-.07 -.04 .00 -.44 -.03 -.06 -.05 -.03 -.05 .27 -.39 .01 -.02 .74 -.31 -.05 -.05 .84 .10 -.04 -.50 -.07 -.37 -.05 = z_409
.03 -.03 .02 .02 .04 .04 -.01 .00 -.03 .01 .04 -.06 .00 -.06 .00 -.01 -.04 -.02 -.03 .00 -.02 -.02 -.03 .00 = z_261
-.01 .01 .02 .02 .00 .00 .02 .02 .03 .01 .03 -.03 .02 .02 .04 .04 -.01 .00 -.03 .01 .03 -.03 -.02 .00 = z_235
start: .03 -.03 .02 .02 .04 .04 -.01 .00 -.03 .01 .03 => z_235, 11
which: .03 -.03 .02 .02 .04 .04 -.01 .00 -.03 .01 .04 -.06 .00 -.06 .00 -.01 -.04 -.02 -.03 .00 -.02 -.02 -.03 .00 => z_261

.05 .11 -.21 -.06 -.01 .05 -.16 .09 -.03 -.04 .01 -.12 -.01 .26 .12 .13 .01 .04 -.13 .14 -.17 -.24 -.21 .11 .01 .12 .02 -.12 -.05 -.05 -.11 .14 -.20 -.04 -.19 .04 -.16 .00 .02 .28 -.04 -> z_951
-.14 .77 .04 .30 -.24 -.06 -.39 -.13 .20 -.03 .20 .08 .41 -.19 .46 .15 -.07 -.19 .39 -.12 .22 -.21 .63 .17 .24 -.09 -.36 -.40 .25 -.20 -.32 -.10 -.27 -.35 -.26 -.60 -.25 -.01 .07 .51 -.50 -> z_916
.08 -.37 -.06 -.21 .15 -.01 .09 .10 -.11 .45 -.14 .04 -.22 .08 -.45 .10 .04 -.05 -.16 .10 -.23 .15 -.31 .21 -.30 .13 .07 .18 -.08 .23 -.03 .18 -.02 .00 .24 .00 -.03 .07 .10 -.35 .24 -> z_530
.08 -.37 -.06 -.21 .15 -.01 .09 .10 -.11 -.09 -.14 -.06 -.22 .08 -.45 -.01 .04 -.05 -.16 .10 -.23 .15 -.31 -.05 -.30 .13 .07 .18 -.08 .23 -.03 .18 -.02 .00 .24 .10 -.03 .07 .10 -.35 .24 -> z_957
-.34 .80 -.20 .29 .21 .42 -.27 .15 -.07 .18 .14 .04 -.13 .23 .23 .10 -.01 -.19 -.24 -.04 -.30 .14 .22 -.06 .05 .16 -.16 .19 .17 .08 -.02 .08 .15 .01 -.02 .02 -.14 .01 -.06 -.24 -.16 -> z_768
-.26 -.01 -.17 .13 -.15 -.20 -.06 .09 -.11 .17 -.06 -.40 .13 -.01 .03 .05 -.13 .11 -.04 -.16 -.11 .17 .07 .12 -.17 .09 .01 .04 -.02 .07 -.03 .09 .04 .00 .17 -.36 -.05 .08 .02 .08 .13 -> z_199
-.57 -.54 .14 -.71 .40 .10 -.01 .09 .51 .20 -.37 -.67 .27 .12 .46 -.04 -.13 .00 -.16 .11 .04 .01 .37 .04 .31 -.14 .00 .13 .53 .18 -.34 .80 -.20 .27 .21 .42 -.27 .15 -.07 .18 .14 -> z_697
which: .08 -.37 -.06 -.21 .15 -.01 .09 .10 -.11 .45 -.14 .04 -.22 .08 -.45 .10 .04 -.05 -.16 .10 -.23 .15 -.31 .21 -.30 .13 .07 .18 -.08 .23 -.03 .18 -.02 .00 .24 .00 -.03 .07 .10 -.35 .24 => z_530
start: -.34 .80 -.20 .27 .21 .42 -.27 .15 -.07 .18 .14 => z_697, 31
start: -.14 .00 .13 .53 .18 -.34 .80 => z_697, 26

-.61 .04 .08 .08 .09 -.09 .26 .09 .08 .08 .10 -.18 .04 -.02 -.06 .11  z_343
.14 .03 -.44 -.17 -.09 -.09 -.18 -.52 .52 -.16 -.16 -.35 .18 -.14 -.13 -.03  z_805
-.39 -.08 .01 .01 -.39 -.09 -.35 .17 -.03 -.41 .15 -.18 .06 .18 .54 -.28  z_429
.44 .23 .36 .36 -.63 -.09 -.29 .17 -.23 -.71 .03 .26 -.06 -.04 .68 .11  z_99
-.31 .29 -.88 -.88 -.33 -.09 -.46 -.70 .20 .15 .03 -.44 -.17 -.14 -.26 -.52  z_75
.14 -.63 .15 .15 -.21 -.09 .15 .17 .05 .15 -.07 .13 -.08 -.26 .54 -.13  z_614
-.31 .29 -.88 -.88 -.33 -.09 -.46 -.70 .20 .15 -.23 .00 -.17 .03 .01 -.13  z_103
-.39 .10 .22 .22 .21 -.09 .32 .52 .08 .02 -.09 -.22 -.17 -.19 .14 .31  z_494
-.39 .10 .22 .22 .21 -.09 .32 .52 .08 .02 -.09 -.22 .04 -.16 -.06 .21  z_689
start: .15 .03 -.44 -.17 => z_75, 10
which: -.31 .29 -.88 -.88 -.33 -.09 -.46 -.70 .20 .15 -.23 .00 -.17 .03 .01 -.13 => z_103

.02 .02 -.01 -.04 .00 .03 .05 .09 -.03 -.05 -.02 -.01 .04 -.08 .09 -.03 .04 .01 .05 .05 .03 .03 .03 -.19 -.43 .03 .18 -> z_124
-.01 .10 -.06 -.05 -.05 -.04 .11 -.05 .08 -.07 .10 .06 .01 -.11 -.10 .03 .17 -.10 .10 .12 .10 .19 .09 -.10 .71 -.05 .11 -> z_167
.03 .09 -.12 -.10 -.15 -.13 .03 .11 -.04 -.27 -.01 -.07 .08 -.24 .07 -.02 .07 -.15 .06 .06 .10 .09 .04 -.27 -.02 -.08 .15 -> z_335
.02 .13 -.26 -.24 -.24 .08 -.15 .17 .01 .13 -.19 -.01 .14 .11 .12 -.02 -.14 -.25 -.07 .11 .18 -.13 .13 .07 .01 .09 .01 -> z_517
-.11 -.20 -.10 -.23 -.27 .03 -.16 .21 -.04 .09 -.13 .04 .13 .11 .14 .01 -.15 -.29 -.08 .22 .21 -.15 .03 .12 -.10 .03 -.14 -> z_401
-.01 -.13 .21 .16 .21 -.06 .07 -.13 .03 -.14 .07 .01 -.11 -.20 -.08 .05 .06 .21 .06 -.12 -.16 .06 .04 -.27 .00 -.07 .27 -> z_884
.00 .23 -.24 -.22 -.24 .02 -.12 .12 .00 .00 -.13 .04 .13 -.02 .05 .01 -.08 -.32 -.06 .17 .26 -.07 -.14 -.05 -.20 -.03 .08 -> z_54
.01 .02 .02 .02 .03 .06 -.02 -.06 .05 .16 -.01 .01 -.05 .15 -.04 .00 -.06 .02 -.09 -.01 .00 -.09 .04 .26 .28 .09 -.22 -> z_926
start: -.24 .02 -.12 .12 .00 .00 -.13 .04 .13 -.02 => z_54, 5
start: -.11 -.20 -.08 => z_884, 13
start: .17 .01 .13 -.19 -.01 => z_517, 8
which: .00 .23 -.24 -.22 -.24 .02 -.12 .12 .00 .00 -.13 .04 .13 -.02 .05 .01 -.08 -.32 -.06 .17 .26 -.07 -.14 -.05 -.20 -.03 .08 => z_54
start: .01 -.11 -.20 => z_884, 12

.12 .26 .06 .11 .28 .22 .07 .11 .32 .06 .04 .31 -.04 .26 .05 .03 .36 .11 .36 -.09 .10 .43 .24 .00 .25 .01 .04 .23 .39 .23 .00 .00 .80 -> z_713
.28 .22 .08 .11 .32 .59 .00 .49 -.10 .39 -.04 .45 .30 .47 .16 .23 .47 -.23 .09 .06 -.15 -.07 .50 .19 .48 .27 .27 .51 -.26 .49 .17 .24 -.28 -> z_156
.11 -.08 -.14 .05 .26 -.14 .01 -.22 .29 .03 .01 .04 -.40 -.02 -.19 -.34 .08 .14 .37 .21 .13 .09 -.06 -.25 -.05 -.47 -.47 -.30 .31 -.27 -.23 -.41 .54 -> z_145
.30 -.27 -.14 .05 .26 -.14 .01 -.22 .29 .03 .01 .04 -.40 -.02 -.19 -.34 .08 .14 .37 .21 .13 .09 -.06 -.25 -.05 -.36 -.31 -.10 .35 -.09 -.22 -.34 .47 -> z_760
.06 .26 .06 .11 .28 .22 .07 .11 .32 .06 .04 .31 -.04 .26 .05 .03 .36 .11 .36 -.09 .10 .43 .24 .00 .25 .01 .04 .23 .39 .23 .00 .00 .80 -> z_662
which: .12 .26 .06 .11 .28 .22 .07 .11 .32 .06 .04 .31 -.04 .26 .05 .03 .36 .11 .36 -.09 .10 .43 .24 .00 .25 .01 .04 .23 .39 .23 .00 .00 .80 => z_713
which: .06 .26 .06 .11 .28 .22 .07 .11 .32 .06 .04 .31 -.04 .26 .05 .03 .36 .11 .36 -.09 .10 .43 .24 .00 .25 .01 .04 .23 .39 .23 .00 .00 .80 => z_662
which: .30 -.27 -.14 .05 .26 -.14 .01 -.22 .29 .03 .01 .04 -.40 -.02 -.19 -.34 .08 .14 .37 .21 .13 .09 -.06 -.25 -.05 -.36 -.31 -.10 .35 -.09 -.22 -.34 .47 => z_760
start: .31 -.27 => z_145, 29

.05 .01 -.12 .16 -.13 .03 -.02 -.86 .10 = z_996
.07 -.02 -.26 -.02 .05 -.12 -.02 .17 .09 = z_58
.17 .12 -.12 .16 .05 .03 -.86 -.02 .10 = z_443
start: .17 .09 => z_58, 8
start: -.02 -.86 => z_996, 7
start: -.12 .16 -.13 .03 => z_996, 3
start: -.86 -.02 => z_443, 7
start: .05 .01 => z_996, 1
start: -.02 -.26 -.02 .05 -.12 -.02 .17 .09 => z_58, 2
start: .05 .01 -.12 .16 -.13 .03 -.02 -.86 => z_996, 1

.15 .05 .26 -.04 -.12 .16 .04 .81 -.02 .01 -.36 -.21  z_782
-.10 .05 -.70 .36 -.07 .17 .16 .01 -.05 -.07 -.21 -.02  z_7
.01 .36 -.07 .16 .05 -.10 -.05 -.70 -.07 .17 -.88 .04  z_766
-.18 -.04 .50 .20 .12 -.47 .00 -.25 -.41 .35 -.15 .04  z_793
.01 .36 -.07 .16 .05 -.10 -.05 -.70 -.07 .17 -.58 .04  z_386
start: .04 .81 -.02 .01 -.36 -.21 => z_782, 7
start: .16 .04 .81 -.02 .01 => z_782, 6
start: -.05 -.07 => z_7, 9
start: -.07 .16 .05 -.10 -.05 -.70 -.07 .17 -.88 .04 => z_766, 3
which: .01 .36 -.07 .16 .05 -.10 -.05 -.70 -.07 .17 -.58 .04 => z_386

.36 -.27 .02 .05 .20 .08 = z_289
.36 -.27 .02 .16 .20 .08 = z_389
-.05 -.33 -.38 .19 -.25 .06 = z_405
.59 -.85 .61 -.35 .59 -.43 = z_799
-.06 -.38 -.58 -.29 -.21 -.31 = z_586
.26 -.85 .61 -.35 .59 -.43 = z_860
.56 -.43 .61 -.14 .83 -.11 = z_872
-.70 -.23 -.84 -.45 -.49 -.52 = z_975
which: .26 -.85 .61 -.35 .59 -.43 => z_860
which: .36 -.27 .02 .05 .20 .08 => z_289
start: .83 -.11 => z_872, 5

-.38 .24 .38 .28 .32 -.33 .37 .16 .20 -> z_251
.56 -.47 -.49 .44 -.57 .15 -.34 .13 .08 -> z_116
.31 .11 -.05 -.32 -.51 -.03 -.04 -.39 .30 -> z_665
.45 -.29 .00 .16 -.32 -.51 -.03 -.22 .19 -> z_326
-.43 .09 -.35 -.46 .11 .41 .10 -.14 .25 -> z_153
.37 -.79 .30 .11 -.05 .11 -.04 -.39 .30 -> z_446
-.08 .73 .70 -.39 -.18 -.71 .09 .57 .06 -> z_403
.06 .46 .45 .17 .26 -.07 .59 -.37 -.29 -> z_666
start: -.29 .00 .16 -.32 -.51 -.03 => z_326, 2
start: .17 .26 -.07 => z_666, 4
start: .30 .11 -.05 => z_446, 3
start: .09 -.35 -.46 .11 .41 .10 -.14 => z_153, 2
start: .09 -.35 -.46 .11 .41 => z_153, 2
start: .30 .11 -.05 .11 => z_446, 3

.14 -.01 .54 -.02  z_595
.21 .01 .68 .14  z_456
.22 .01 .70 -.13  z_448
.18 .00 .63 .15  z_862
.19 .00 .65 -.24  z_247
.16 -.01 .60 .12  z_209
.14 -.01 .56 -.17  z_183
.17 -.01 .62 .00  z_271
.20 .00 .67 -.34  z_463
.16 -.01 .59 -.06  z_680
.15 -.01 .57 .11  z_814
start: .22 .01 => z_448, 1
start: .01 .70 => z_448, 2

.08 .03 -.30 -.08 -.34 -.07 -.06 .08 -.04 -.19 .16 .48 -.26 -.04 .04 .29 -.17 -.41 -.03 -.06 .05 -.28 -.26 -.16 -.47 -.52 .06 .11 -.07 -.44 -.09 -.09 -.11 -.04 .18 -.27  z_548
.03 .15 -.32 -.14 -.09 .14 .00 .15 .40 .12 .10 .17 -.13 -.29 -.08 -.13 .03 -.42 -.07 .19 -.16 -.42 -.42 -.13 -.23 -.30 -.18 -.34 .02 -.57 -.44 -.23 -.16 -.03 .27 .07  z_503
-.07 .19 -.16 -.41 -.42 -.13 -.23 -.30 -.18 -.34 .10 .17 -.13 -.29 -.08 -.13 .03 -.16 -.07 .19 -.16 .10 -.42 -.13 -.23 -.30 -.18 -.34 .25 -.57 -.44 .29 -.26 .09 -.23 .07  z_962
.24 -.09 -.26 -.12 -.35 -.26 -.09 -.22 -.12 -.20 -.08 .31 -.15 .26 .02 .43 .32 -.47 .07 -.12 -.02 -.55 .11 -.13 -.30 -.42 .33 .07 .13 -.48 -.17 -.26 -.23 .29 .09 -.42  z_723
start: -.26 -.23 .29 .09 => z_723, 32
start: -.07 .19 -.16 -.42 -.42 -.13 -.23 -.30 -.18 -.34 => z_503, 19

.04 -.38 .84 -.29 -.76 = z_33
-.25 -.41 .73 .46 .10 = z_66
-.71 .22 .64 -.22 .59 = z_976
.46 .13 -.65 -.64 -.75 = z_311
.04 -.38 -.01 .62 -.73 = z_542
-.25 .71 .73 .46 .10 = z_758
-.01 -.06 -.67 -.81 -.65 = z_296
start: -.25 .71 .73 .46 => z_758, 1
start: .04 -.38 .84 => z_33, 1
start: .22 .64 -.22 .59 => z_976, 2
which: -.25 .71 .73 .46 .10 => z_758

-.01 -.48 .01 -.20 -.03 -.40 -.51 -> z_516
-.06 .31 .35 .45 -.02 .62 -.33 -> z_160
-.06 -.50 -.37 -.22 .00 -.32 -.15 -> z_724
-.50 -.06 -.24 .24 -.09 .19 -.19 -> z_294
-.26 .24 -.31 -.46 .03 -.56 -.10 -> z_230
start: -.06 -.50 => z_724, 1
start: -.24 .24 => z_294, 3

-.44 -.30 -.17 -.64 -.24 -.06 .42 .18 -.13 -.02 -.04 .18 .06 : z_579
.26 .22 .10 .22 -.18 .06 -.14 .01 .26 .12 .45 .06 -.15 : z_133
.37 -.27 .26 .22 .10 .25 -.10 -.09 -.11 .01 -.70 -.24 .20 : z_263
-.42 -.37 -.13 -.67 -.27 -.01 .50 .17 -.17 -.02 -.30 .08 .17 : z_585
-.05 -.48 .20 -.29 -.01 .11 .14 -.03 -.19 -.03 -.70 -.19 .35 : z_659
start: -.48 .20 -.29 -.01 .11 .14 -.03 -.19 -.03 -.70 -.19 .35 => z_659, 2
start: .37 -.27 .26 .22 .10 .25 -.10 -.09 -.11 .01 => z_263, 1
start: .26 .22 .10 .25 => z_263, 3
start: -.10 -.09 -.11 .01 -.70 => z_263, 7

-.24 -.12 -.19 .06 -.42 -.18 .04 .35 -.37 -.12 -.18 .57 .06  z_922
-.27 -.18 -.16 -.18 .09 .01 .13 -.59 -.02 .21 .21 -.78 .00  z_806
-.16 -.21 .09 .01 .13 -.59 -.02 .21 .21 .07 .11 -.03 -.24  z_257
-.45 -.31 -.32 -.30 .59 -.04 .05 -.77 .46 .08 .11 -.86 -.22  z_879
which: -.27 -.18 -.16 -.18 .09 .01 .13 -.59 -.02 .21 .21 -.78 .00 => z_806
start: -.16 -.18 .09 .01 .13 -.59 -.02 .21 .21 => z_806, 3
start: -.42 -.18 .04 .35 -.37 => z_922, 5

